[-205 -131  -35  161  -50  -52  -57  -90    6  -22   89  -28  448 -343
 -120  -77  182 -251  143   59  299 -138  289 -195  347    1  -96 -139
 -179  -61 -176  -71  272 -143  -35 -130 -105 -348  515  231  361   61
  317] => <132>
[-227  -10 -252   -4  274  -42 -440  240 -272   25  247  126  272  -24
  106  330 -422  -81  131  117  427  139  164  354  138   18  270  -20
  -17  -88   26 -204  -89 -234  125   40  363  258  161  304   -5  146
  -48] => <185>
[-266 -152   -4  162  -13    0  -87  -57   52   -2   19  -36  483 -364
 -110  -47  141 -255  190   90  346 -151  242 -167  279   50  -43 -185
 -124  -12 -164 -142  240 -189  -23  -61  -17 -360  465  244  385   78
  318] => <130>
[  52    3 -208  162 -218  117  195 -130 -105    6   98 -228  -12   46
 -191  -97   61 -209 -351   11 -350 -367 -184  -43   96  -53 -225   83
  -99 -218   36  419 -501 -225  151  111 -377 -311 -101   31  -35 -120
 -144] => <132>
[ 127   72 -200  138 -562 -196  383 -484  -77  -66  209   -5  848  106
 -149  175 -334  -97 -284 -229 -258  -75   -4  513  312  -62 -226  364
  -80 -382  114  672  -82  -30   35 -110 -215  -12  359  201  -76 -188
  408] => <34>
[  56  -15 -332   96 -318   28  171    2 -272    9  293 -197  -95   93
 -140  -11  -13 -254 -243   14 -258 -282  -93 -150  263  -50 -250   22
 -167 -330  105  486 -388 -211  115   38 -465 -344 -189   43  -54 -146
  -22] => <151>
[ 137  129 -230  144 -526 -217  375 -459  -65  -86  200   -7  794  157
 -129  213 -421 -109 -267 -196 -249  -52   15  491  305  -55 -185  368
  -40 -385  132  656 -119  -28   30 -122 -207  -16  410  148 -114 -171
  440] => <125>
[  37  -26 -254  140 -210   69  157  -74  -73   12  103 -257    0   85
 -158  -18    4 -214 -300   -6 -313 -336 -163  -23  139  -57 -235   84
  -66 -285   84  383 -461 -258  174  129 -319 -259 -113   88  -83 -118
  -98] => <144>
[-249  116 -228   41  479  -67 -388  141 -152  142  228  182  202   92
  107  284 -395   20  126  110  343   75  195  333  107  -64  239  -66
   30  -54  142 -123 -145 -118  185   35  372  199   66  234  -91  229
 -107] => <132>
[-272   67 -257   27  410  -75 -367  111 -115  113  191  100  276  -12
   67  306 -368    1  108   61  306   71  158  330  122  -30  222  -28
   57 -100  126  -69 -143 -146  186   68  375  192   71  289 -103  218
  -74] => <63>
[-208 -113    9  181   26  -41  -81  -78   73    7   46   -9  481 -249
  -82 -110  162 -223  139   59  318 -196  214 -172  302   -4  -93 -190
 -162   18 -168 -105  258 -108   18 -104  -80 -328  436  254  356   51
  285] => <125>
[  76   72 -256  134 -598 -177  334 -436 -140   18  337  -29  851   74
 -168  168 -321 -125 -232 -264 -158 -163  -18  465  402  -87 -273  344
 -169 -401  155  719 -143  -66   44 -117 -277  -94  194  205  -99 -148
  425] => <135>
[-284   97 -181  -23  506 -106 -397  212 -105   75  234  131  149    3
   97  284 -379   23  150  100  397  107  167  288   30  -28  230  -32
   19  -93  124 -118  -70  -64  146   73  384  195   19  253 -111  220
  -66] => <135>
[  49  -11 -199  153 -254   97  178 -102  -38   34  125 -225  -23   47
 -214  -94   83 -254 -347  -37 -336 -358 -181  -19  129  -35 -236   83
 -108 -186   58  389 -454 -258  135  121 -362 -298 -107   36    7 -110
 -154] => <132>
[ 122   75 -241  119 -579 -194  342 -465  -86  -15  260   -5  878   94
 -165  146 -284 -106 -271 -287 -255 -123  -13  472  400 -105 -334  388
 -133 -395  130  740  -81    1   47 -145 -274  -45  306  237 -133 -159
  377] => <185>
[  25  -27 -262  140 -237   27  155  -81 -101   13  136 -268  -11   28
 -186  -29   48 -266 -293   13 -330 -286 -149  -43  135   -9 -193  102
  -91 -307   61  410 -408 -267  133   95 -348 -313  -46   51  -22 -135
 -149] => <116>
[-212 -177  -59  166  -80   20 -100  -60  -34   35   -2  -21  555 -374
 -125  -24  199 -286  153   57  333 -198  258 -167  341   41  -39 -150
 -158  -24 -209 -112  293 -193  -45  -78  -16 -353  565  270  396   62
  290] => <132>
[  75  -14 -337   42 -293   61   90   22 -234  -38  315 -172 -128   32
 -131   69    5 -208 -272  -14 -242 -299 -113 -203  164  -17 -184  103
 -126 -350   79  518 -288 -170   74  110 -418 -369 -140   35  -33 -152
   -6] => <144>
[-232   -5 -233  -17  338  -35 -429  242 -222   13  256  145  275  -39
   98  305 -398  -22  142  112  396  165  156  340  115   29  273   -2
  -12  -68   68 -173 -104 -199  128   56  359  211  154  312  -31  179
  -23] => <135>
[-203 -215  -15  123  -62  -27  -19   64 -175  -75   72  -60  422 -489
 -124  -58  195 -305  218   87  381  -73  260 -249  423   23 -103 -235
 -148  -26 -233 -144  299 -165  -35  -73  -83 -466  527  186  389  114
  385] => <63>
[-260  119 -218   -2  516 -105 -398  146 -117   97  222  122  166   36
   93  296 -394   27  108  109  314  109  158  378   63  -52  264  -42
   58  -82  148 -121 -154 -105  187   58  379  160   48  245 -138  226
 -129] => <151>
[-182    2 -207  -38  341  -44 -447  249 -216    7  232  156  299   -5
   93  339 -448  -27  145   97  439  167  153  377  111    4  261   -5
   27  -39   63 -196  -44 -157  111   54  378  214  188  308  -12  179
    2] => <185>
[  80  -82 -321  114 -305   38  107   28 -301   18  213 -227  -56   48
 -147   49   88 -283 -198    4 -263 -292 -101 -109  294  -33 -195   22
 -146 -331   90  416 -379 -274  105   96 -364 -413  -47   80   15 -135
  -59] => <132>
[-250   69 -256   17  416  -48 -383  140 -177  135  202  156  261  -35
   45  312 -390   19  147   91  379  133  226  350  127  -37  263  -52
   38  -90  123 -119  -47 -158  128   42  401  176  115  270  -72  228
  -69] => <132>
[-214 -168  -19  171  -41   -2   -7  -95  -13    5   18  -37  514 -330
 -147 -113  165 -263  109   71  300 -167  246 -190  341    6  -40 -159
 -133   35 -172  -92  255 -163    5  -94  -61 -345  504  231  413   65
  288] => <135>
[  47  -15 -229  110 -198  105  165  -53  -78  -10   78 -260  -76   21
 -225  -70   12 -246 -329    0 -385 -324 -219  -61  123  -46 -202  115
  -49 -209   60  355 -499 -226  166  157 -324 -291 -113   47  -42  -81
 -141] => <63>
[  66  101 -201  117 -521 -181  390 -472  -73  -57  188  -28  767  101
 -139  135 -357 -101 -280 -220 -250 -106  -38  489  336  -73 -214  335
  -63 -360  115  632 -130  -35   62  -95 -219  -75  321  148  -58 -143
  431] => <125>
[-268   92 -215   23  415  -85 -350  118  -84   83  255  104  191    8
  106  269 -362    2   57   95  314   77  140  344   76  -27  227  -21
    4  -84  143  -72 -180 -167  174   65  333  200   49  255  -96  196
 -103] => <151>
[-229    5 -187    4  320   -3 -461  220 -210   46  199  115  230  -55
  119  296 -346    1  173  141  402  121  156  353  108    9  268  -54
   28  -63   48 -266 -113 -203  128   63  395  173  164  267   10  210
  -32] => <34>
[ 126   22 -236  162 -180   79  182  -50  -89   -6   66 -328  -16   64
 -216   31  -40 -266 -281  -35 -337 -364 -160  -53  206    6 -184  128
  -41 -305   82  373 -463 -286   72  107 -324 -336  -17  -11  -44 -127
 -165] => <185>
[-220 -232  -70  134  -50  -28   -7   29 -182  -60    1 -104  486 -470
 -134  -50  197 -304  220   82  365 -101  281 -271  443    3  -90 -216
 -101  -82 -242 -148  295 -176   -9  -75  -76 -503  585  198  385  121
  402] => <116>
[-232   78 -238  -20  478  -59 -332  191 -168   90  212  152  225    8
   56  279 -433   16  124   64  296  125  161  322  139  -57  204  -28
   39  -76  143 -101 -129  -92  187   51  381  184   58  240 -138  272
  -65] => <63>
[  60  104 -250  106 -566 -164  284 -460 -110    8  315    3  883   62
 -156  222 -297 -122 -210 -254 -145 -149   44  474  411  -78 -274  345
 -149 -440  113  711  -69  -82    7 -135 -227  -71  266  224  -97 -190
  421] => <132>
[  98  109 -207  136 -527 -140  378 -508 -128  -60  179    1  862   68
 -175  188 -388  -60 -275 -198 -215  -76    0  541  304  -64 -179  379
  -50 -378  129  649  -82  -39   16 -119 -188  -78  385  154  -76 -150
  456] => <132>
[ 126   94 -226  158 -588 -175  425 -421 -138  -59  276    2  811  120
 -125  215 -340 -138 -223 -226 -233  -95    1  453  352  -61 -265  352
 -111 -404  128  705 -155  -77   14  -95 -230 -110  279  116  -53 -143
  477] => <130>
[  41   76 -222  131 -621 -155  317 -479 -117   38  310  -13  865   50
 -141  147 -213 -123 -240 -263 -230 -202  -54  521  422  -99 -331  354
 -190 -397  142  725 -185  -82   85 -107 -253 -131  161  206 -100 -135
  365] => <151>
[  41  -12 -231  111 -234   53  149  -71  -23   14  105 -251  -32   88
 -195  -80   74 -262 -330  -46 -379 -358 -216  -71  179  -34 -226   48
  -82 -212   75  394 -417 -230  174  132 -372 -325 -142   63  -22 -120
 -132] => <125>
[ 118   74 -260  102 -567 -186  364 -440  -73  -78  170  -23  770  110
 -129  235 -376  -78 -260 -247 -246  -54   11  459  331  -41 -209  420
  -51 -415  145  658  -51  -40    9 -115 -210   -2  381  184 -129 -197
  453] => <144>
[-232  -46 -256   14  359  -42 -431  232 -266   51  234  119  247  -15
  111  317 -365  -13  139  138  391  201  169  417   98    7  268  -22
  -11  -86   78 -237 -160 -232  166   35  384  245  163  336  -42  189
 -124] => <130>
[-188 -220  -46  146  -42   17   26   96 -202  -99   44  -56  484 -487
 -121  -61  165 -308  220   90  394  -76  261 -310  463   -5 -178 -203
 -158  -51 -260 -124  330 -163  -41  -82  -91 -469  566  168  395  129
  439] => <185>
[-215 -198  -11  115  -21  -26   14   61 -138 -118   68 -122  375 -530
 -103   -2  198 -270  250   89  332  -68  270 -244  457   23 -124 -198
 -109 -124 -189 -189  249 -233  -27  -62  -57 -560  532  133  339  152
  470] => <144>
[-251 -144    9  181   12    5  -59  -90   82  -47   24   -9  464 -382
  -79  -73  228 -194  153  104  305 -150  250 -163  253   28  -83 -133
 -147   -8 -181 -147  263 -157   -3  -87  -19 -339  553  238  367   95
  321] => <130>
[  48   61 -223   49 -539 -198  336 -455  -39  -94  213   52  772  147
 -104  164 -338  -80 -256 -229 -245  -50    2  435  297  -39 -213  407
  -17 -349  101  634  -36   14   67  -77 -218  -21  299  227  -54 -166
  538] => <116>
[  47  -51 -335   33 -274   86  134   60 -261    7  281 -171  -36   18
 -182   60   -1 -248 -243  -28 -225 -284 -127 -118  205  -42 -223   98
 -155 -323   79  458 -318 -212   90  118 -364 -339 -182  106  -45 -137
  -42] => <135>
[ 141   92 -222   77 -536 -179  343 -427  -94 -100  179  -42  758  112
 -145  196 -383 -102 -242 -228 -275  -55   20  468  326  -57 -169  386
  -19 -389  124  638 -111  -36   10  -91 -209  -37  384  191 -100 -170
  466] => <144>
[-252   52 -208   -9  484  -74 -381  148 -116  124  218  102  215   -7
   60  292 -380   42  129   66  323  127  143  409   95  -41  226  -56
   65  -77  145 -198 -139 -159  187   50  394  181  -10  275 -134  239
 -143] => <63>
[-211 -146   12  167   66   21    8  -67  -18  -38   34  -60  505 -382
 -150  -85  147 -254  125   97  331 -145  220 -146  320   14  -35 -157
 -145   12 -172 -128  206 -158  -10  -71  -46 -386  516  232  402  115
  325] => <130>
[ 123   17 -195  157 -155   40  222  -80  -65  -23  102 -273  -70   81
 -221  -77  -37 -200 -364  -26 -370 -289 -165  -40  153  -57 -183   81
  -41 -249   87  400 -434 -201  127  108 -358 -310 -100   31  -59 -114
 -155] => <34>
[  69   22 -220  167 -216  105  206  -49  -86  -14  131 -245   -9   39
 -176  -83   11 -226 -336   19 -339 -357 -185  -75  135  -52 -268   84
 -108 -260   72  432 -441 -242  135  128 -361 -299  -92   17  -51  -93
 -100] => <144>
[  93  128 -224  145 -501 -169  350 -471  -56  -82  161    4  822  132
 -153  172 -398  -63 -271 -200 -268  -54    0  493  280  -68 -189  412
  -19 -386  121  626  -99  -33   46  -99 -182  -13  395  194 -122 -149
  437] => <63>
[-283 -203  -88  116  -43  -32  -53   98 -111 -132   77 -103  419 -514
  -79  -25  183 -281  209  116  355  -90  255 -295  389   27 -164 -153
 -115 -132 -244 -186  295 -212  -15  -49  -59 -421  496  217  319  125
  457] => <185>
[  80  -16 -199  142 -259   45  211  -45  -28  -29   64 -243  -11   44
 -232 -110   32 -248 -337  -61 -391 -324 -210  -37  228  -29 -275  110
  -93 -192   69  380 -395 -239  160  125 -397 -289  -86   81  -38  -99
  -84] => <151>
[  70   91 -258  148 -530 -163  328 -451 -101   21  271  -21  899   86
 -145  167 -305  -82 -238 -246 -179 -142  -27  501  377 -123 -310  355
 -163 -424  159  706 -104  -37   74 -120 -220  -37  283  246 -157 -152
  396] => <125>
[  81  -21 -332   60 -261   50  165   36 -241  -50  265 -217  -87   78
 -169   -3   26 -260 -268  -20 -311 -286 -156 -155  241  -64 -255   62
 -164 -330  106  488 -436 -181  138   99 -438 -349 -143   74  -63  -81
   -6] => <63>
[-281 -227 -104  169 -101  -23  -40   50 -126  -69   26  -83  444 -492
  -87  -23  193 -303  207  124  376 -122  274 -312  415   32 -122 -222
 -128 -110 -234 -140  311 -203  -15  -40  -55 -437  552  225  400  107
  453] => <34>
[ 101  -43 -195  142 -246   82  169  -69  -39  -31   19 -326   49   90
 -180  -61    1 -250 -326  -45 -355 -320 -234   -1  205    4 -197   83
  -54 -231   46  348 -487 -276  135  135 -353 -281  -94  108  -63 -144
  -98] => <125>
[  59  -63 -333   72 -301   96  114   95 -231   18  248 -170  -56   55
 -136   61    5 -254 -229  -36 -260 -305 -156 -128  251  -37 -248   57
 -149 -305  108  414 -347 -238  118  144 -336 -324 -200   77  -46 -106
  -39] => <34>
[-226 -155   10  200  -31  -18  -73  -93   20    2   36  -36  491 -360
 -116 -120  241 -276  177   95  318 -182  259 -160  320    1  -87 -205
 -151   17 -200 -145  256 -175    7  -97  -60 -392  548  213  421   67
  306] => <144>
[  26  -78 -361   17 -278   34   39   61 -324   12  292 -171  -84   35
 -126   73   41 -253 -190    3 -219 -286 -121 -166  211  -47 -164   29
 -165 -315   83  444 -264 -180  115   87 -361 -317 -189   91   -9 -146
  -86] => <185>
[-265   81 -205    8  483 -114 -337  181 -152  112  244   96  177   26
   96  261 -374  -42  134  102  350  119  180  319   90  -40  228  -88
  -21 -106  134  -92 -137 -130  180   22  356  211   38  226  -88  243
 -119] => <116>
[-248  -18 -262  -49  357  -84 -451  256 -238   26  249  150  205    4
   94  310 -437  -20  165  125  469  191  197  326  150  -12  294  -69
   10  -65   91 -226    7 -147  146   37  337  175  197  349   22  186
   40] => <125>
[-212   29 -211   -3  345  -35 -477  270 -209   32  238  117  238  -51
  115  338 -456  -50  154  143  434  171  156  368   66   38  318   -8
   19  -55   79 -232 -103 -218   68   60  408  199  187  280   -2  202
  -52] => <185>
[  73   70 -261  144 -614 -171  304 -456 -105   36  330   15  871   55
 -144  167 -268  -93 -247 -266 -224 -167   -6  514  404 -102 -301  351
 -181 -409  143  717 -137  -91   75 -138 -246  -88  219  224 -137 -120
  357] => <151>
[-163 -212  -33  130   -4  -30  -30   67 -182  -91   16  -79  451 -431
 -123  -22  111 -282  224   87  388  -59  291 -238  434   12  -36 -236
  -88  -40 -218 -195  307 -176  -32  -72  -35 -496  575  190  379  112
  411] => <125>
[-189 -201  -48  204  -83   -9  -87  -44  -64   -9   -8  -52  462 -389
 -107  -38  195 -280  172   87  337 -165  271 -210  307   32  -17 -183
 -156  -35 -227 -124  281 -194  -47  -75  -52 -412  604  242  426   30
  286] => <34>
[-244   -2 -261    9  328  -29 -433  235 -243   43  286  200  272  -25
   80  306 -442  -42  135  103  389  133  185  318   87   19  254    7
    0  -54   59 -152  -62 -194  145   48  368  235  138  297   30  176
  -47] => <185>
[-179 -160  -11  198  -56    1  -63 -112    9   -5  -16  -42  485 -312
 -125  -82  209 -233  121   42  300 -202  254 -188  328   14  -75 -138
 -117    3 -217 -121  239 -155   -6 -100  -79 -342  516  239  373   38
  294] => <132>
[ 131  135 -196  156 -491 -179  392 -436  -86  -91  186   -9  816  123
 -120  157 -358  -94 -257 -208 -279 -100  -17  470  313  -93 -252  378
  -79 -390  133  668 -145  -14   42 -101 -187  -32  397  161 -111 -105
  455] => <185>
[ 112  -32 -231  138 -219   49  214  -91 -114   34  116 -253   25   49
 -222  -48   73 -267 -324  -45 -367 -309 -163  -29  178  -45 -218   65
 -108 -263   61  459 -407 -237  141   96 -360 -310  -60   48  -44 -119
 -203] => <116>
[-205 -231  -91  135  -55    2    3   49 -211  -15   58  -22  491 -453
 -118  -19  169 -264  241   65  391  -75  289 -273  496   11 -151 -208
 -136  -93 -227 -129  401 -172  -36  -78  -67 -479  514  216  355   55
  396] => <125>
[-202 -136   34  183   23  -22  -10  -86   10  -38   -9  -60  500 -348
 -116 -134  157 -250  125  129  323 -126  214 -168  298   18  -50 -197
 -147   -4 -193 -150  221 -169   -5 -103  -76 -365  534  219  394  100
  312] => <116>
[-229   13 -286    3  318  -37 -439  261 -303   51  216  174  228   16
   83  334 -498  -57  145  159  408  192  179  322  126   -1  334  -74
   50  -50   68 -203  -67 -180  146   45  374  208  163  271  -14  196
  -46] => <63>
[-272 -203  -64  161  -46   -8    8   43 -135  -90   44  -61  503 -515
 -115  -42  234 -320  211  131  319  -67  271 -225  391   18 -115 -187
 -157  -91 -234 -140  288 -239   -1  -53   -3 -404  645  197  360  107
  390] => <135>
[-231  -18 -244  -13  349  -24 -433  267 -242   33  266  171  245  -56
  111  302 -402  -59  168  143  428  195  185  318   83   31  279  -61
  -27  -76   51 -181  -78 -213  124   47  400  231  190  282   -8  190
  -12] => <116>
[-260   82 -186  -13  455  -52 -424  197 -127   90  205  112  170  -27
   93  300 -422   -6  151  128  402  109  174  281   60   -1  279  -81
   76  -55  118 -159  -76 -138  127   86  401  182   61  217  -53  205
  -60] => <144>
[  40  -43 -361   77 -276   97  107   13 -289  -11  272 -205  -78   35
 -129   58   -8 -209 -280   34 -183 -293 -132 -144  197  -34 -213   60
 -140 -356   82  451 -402 -236  105  112 -393 -313 -155   78  -55 -134
  -17] => <132>
[  70   82 -283  162 -595 -163  265 -478 -152   37  373    5  842   65
 -147  172 -340  -98 -238 -219 -122 -150   27  499  310  -78 -201  341
 -188 -419  167  733 -154  -85   11 -115 -255  -90  269  213  -76 -147
  335] => <63>
[  32  -11 -239   83 -274    1  108  -78  -71    7  150 -247   14   87
 -180  -23   52 -262 -324  -31 -303 -346 -160   10  182  -31 -228   90
 -113 -251  101  445 -393 -209  143  124 -385 -257 -122  116  -59 -131
 -138] => <132>
[-226  107 -223   41  463  -58 -311  143 -139   82  218   98  253  -11
   57  305 -388   10   93   80  290  108  167  387  102  -40  232   25
   24 -119  125 -103 -178 -173  164   44  392  202  111  246 -135  232
 -102] => <135>
[-210 -170  -20  195  -12  -10  -41 -101  -70   21   57  -62  534 -331
 -130  -65  128 -280  133   80  337 -137  254  -74  322    2   -2 -199
 -143  -14 -169 -129  184 -202    3  -96  -37 -379  528  243  417   68
  269] => <34>
[ 120    7 -233  145 -216   40  162  -61  -75  -23   99 -249 -115  147
 -191  -51  -46 -232 -328  -36 -354 -332 -153 -109  208  -28 -174   59
   -8 -214   77  386 -446 -214  159  126 -399 -339  -83   20  -24 -116
  -96] => <125>
[  96   78 -225  130 -527 -186  341 -463  -38  -58  194  -25  778  137
  -98  197 -316  -82 -247 -202 -253  -87   10  493  287  -59 -217  375
  -28 -411  140  601 -158  -84   63  -75 -180  -40  389  188 -101 -130
  430] => <116>
[  35  -46 -341   60 -289   92   99   62 -294   25  281 -159  -95   84
 -116   76   25 -267 -235  -21 -196 -284 -133 -161  261  -43 -197   53
 -167 -315  105  465 -359 -208  118  121 -351 -317 -155   77  -15 -108
   26] => <132>
[ 115   68 -201  138 -558 -188  379 -430 -119  -76  166  -39  804  122
 -121  201 -327 -124 -240 -214 -220  -90  -23  495  360  -52 -212  368
  -72 -387  124  623 -136  -49   34  -63 -197  -72  345  188  -84 -141
  464] => <130>
[-257  119 -270   37  459  -84 -423  186 -136  121  221  133  221   13
   84  299 -438  -33  128  116  373   64  169  297   77  -32  231  -37
   28  -89  123 -100 -111 -121  147   67  388  241  146  238  -82  225
  -96] => <185>
